Here is a tiny trained network, its code and every weight. The questions are about switching its units off for an input and a class, where a switched-off unit gives its printed mean instead of its output.

import numpy as np


def w(rows, s, z=0):
    codes = np.array(rows[::2]) - 128.0
    scale = np.full(codes.shape[1], s)
    scale[-1] = z or s
    return codes * scale


def norm(h):
    return h / np.sqrt((h * h).mean(-1, keepdims=True) + 1e-5)


def f(y):
    return np.maximum(y, 0)


def log_softmax(a):
    a = a - a.max(-1, keepdims=True)
    return a - np.log(np.exp(a).sum(-1, keepdims=True))


def net(x, mask):
    res = np.array(x, float).reshape(1, 3) / 4 @ E
    u = 0
    for l in range(3):
        y = f(norm(res) @ A[l][:, :-1].T + A[l][:, -1])
        res = res + np.where(mask[u : u + 4], y, B[l][:, -1]) @ B[l][:, :-1]
        u += 4
    return log_softmax(norm(res)[-1] @ U[:, :-1].T + U[:, -1])


A, B = {}, {}
E = w([
[108,85,140,120,112,251,69,115,82,130,82,180],'x0',
[171,190,2,103,159,102,113,127,91,76,95,35],'x1',
[166,89,145,185,136,73,129,178,150,205,19,31],'x2',
],0.0096)
A[0] = w([
[87,79,114,21,102,200,70,117,119,156,227,185,3],'0.n1',
[103,243,49,3,104,191,180,101,185,154,189,106,10],'0.n2',
[91,127,212,119,44,209,131,65,114,136,98,218,120],'0.n3',
[90,83,241,199,92,230,26,57,66,116,10,136,2],'0.n4',
],0.0073,0.0069)
B[0] = w([
[166,86,59,106,114,108,181,84,73,66,172,215,201],'0.n1',
[93,187,157,147,85,153,110,151,123,64,83,52,200],'0.n2',
[123,44,94,114,141,132,177,107,109,172,193,166,255],'0.n3',
[137,193,104,105,41,248,78,191,147,154,73,163,236],'0.n4',
],0.014,0.0076)
A[1] = w([
[93,254,92,47,80,169,128,113,143,24,199,143,72],'1.n1',
[104,220,98,91,180,97,148,103,156,60,189,82,105],'1.n2',
[135,147,163,155,79,144,132,183,124,188,70,170,3],'1.n3',
[62,65,228,116,105,143,166,113,207,163,190,142,28],'1.n4',
],0.0098,0.0059)
B[1] = w([
[23,122,254,215,117,67,55,56,98,60,97,79,250],'1.n1',
[171,214,193,165,26,102,118,82,33,71,181,101,221],'1.n2',
[140,175,66,71,89,148,116,217,175,158,77,85,166],'1.n3',
[188,186,232,160,199,105,69,158,233,156,228,210,178],'1.n4',
],0.012)
A[2] = w([
[24,207,113,123,163,160,32,29,88,67,35,119,71],'2.n1',
[11,118,194,210,56,213,46,105,179,178,5,172,2],'2.n2',
[117,2,102,126,197,148,146,136,207,193,3,147,59],'2.n3',
[193,187,91,64,39,77,163,140,86,163,164,64,122],'2.n4',
],0.008,0.0064)
B[2] = w([
[139,191,171,58,238,137,97,94,131,185,139,116,254],'2.n1',
[56,177,61,45,139,173,159,237,145,217,159,48,206],'2.n2',
[82,5,96,123,173,160,86,135,185,131,141,133,158],'2.n3',
[184,110,68,146,130,127,220,104,138,70,105,209,205],'2.n4',
],0.013,0.008)
U = w([
[213,173,221,210,197,50,99,174,247,187,176,148,78],'0',
[212,186,73,65,204,180,117,69,104,103,54,99,11],'1',
[117,123,71,79,23,231,54,246,190,217,51,96,192],'2',
[23,214,134,51,225,170,74,152,86,186,158,23,28],'3',
[48,38,177,85,92,166,147,55,61,93,236,224,254],'4',
[76,217,209,198,72,35,52,43,28,17,99,13,131],'5',
[224,182,60,214,45,47,240,144,91,64,72,74,159],'6',
[140,5,41,185,215,63,187,162,196,116,72,57,30],'7',
],0.016,0.0072)

Each question gives the input, the list of numbers given to net, and the class t.
The units are the neurons (one row each of A and B). Each row of codes is followed by its name. A weight is (code - 128) times the scale printed after its matrix; where a second scale follows, it is the last column's (A, B and U).
mask holds one flag per neuron, layer by layer. A switched-off neuron (its flag False) gives its mean, the last column of its row in B, instead of its output. The means were averaged over made-up inputs and are rounded, as every weight is.
A unit's drop is (log p(t) with every unit on - log p(t) with that unit switched off) / (log p(t) with every unit on - log p(t) with every unit switched off).
The circuit of an input: a set's keep is (log p(t) with only the set's units on - log p(t) with every unit switched off) / (log p(t) with every unit on - log p(t) with every unit switched off). Starting from all 12 units, units are removed one at a time, each time the one whose removal leaves the highest keep (on an exact tie, the one counted first), for as long as the keep stays at least 0.8.
circuit, biggest first: the units of the circuit, biggest drop first
k most important neurons: the k neurons with the biggest drops, biggest first
k most important neurons of layer l: the k neurons of layer l with the biggest drops, biggest first
drop of u: that unit's drop, to one decimal
input [-8,-3,2], class 0: most important neuron	(0.n1)
input [-3,-1,8], class 7: 2 most important neurons	(1.n2; 0.n4)
input [2,5,6], class 7: 2 most important neurons	(1.n1; 1.n2)
input [5,8,5], class 1: 2 most important neurons	(1.n1; 0.n3)
input [-5,2,7], class 6: 2 most important neurons	(0.n3; 1.n1)
input [-4,1,5], class 6: 3 most important neurons	(1.n1; 0.n3; 0.n4)
input [3,2,-2], class 3: 4 most important neurons	(1.n2; 1.n1; 2.n1; 2.n2)
input [2,3,4], class 7: circuit, biggest first	(1.n1; 1.n2; 0.n4)
input [5,6,-1], class 3: 2 most important neurons	(2.n1; 2.n2)
input [4,5,6], class 2: 2 most important neurons	(1.n2; 1.n1)
input [-8,-3,5], class 0: 4 most important neurons	(0.n4; 0.n2; 0.n1; 1.n2)
input [-1,2,2], class 6: 2 most important neurons	(1.n1; 0.n3)
input [0,-6,1], class 0: 2 most important neurons	(1.n4; 0.n3)
input [5,8,4], class 1: circuit, biggest first	(1.n1)
input [3,8,8], class 7: circuit, biggest first	(1.n2; 0.n4)
input [3,2,-8], class 5: 2 most important neurons	(0.n2; 1.n1)
input [7,6,2], class 2: 2 most important neurons of layer 0	(0.n4; 0.n1)
input [-6,-3,1], class 0: drop of 0.n4	0.1
input [-8,-4,-8], class 5: drop of 2.n3	0.0
input [-3,-2,-7], class 5: most important neuron of layer 0	(0.n2)
input [-8,-5,-6], class 5: drop of 1.n1	0.1
input [0,0,1], class 7: 3 most important neurons of layer 1	(1.n1; 1.n2; 1.n4)
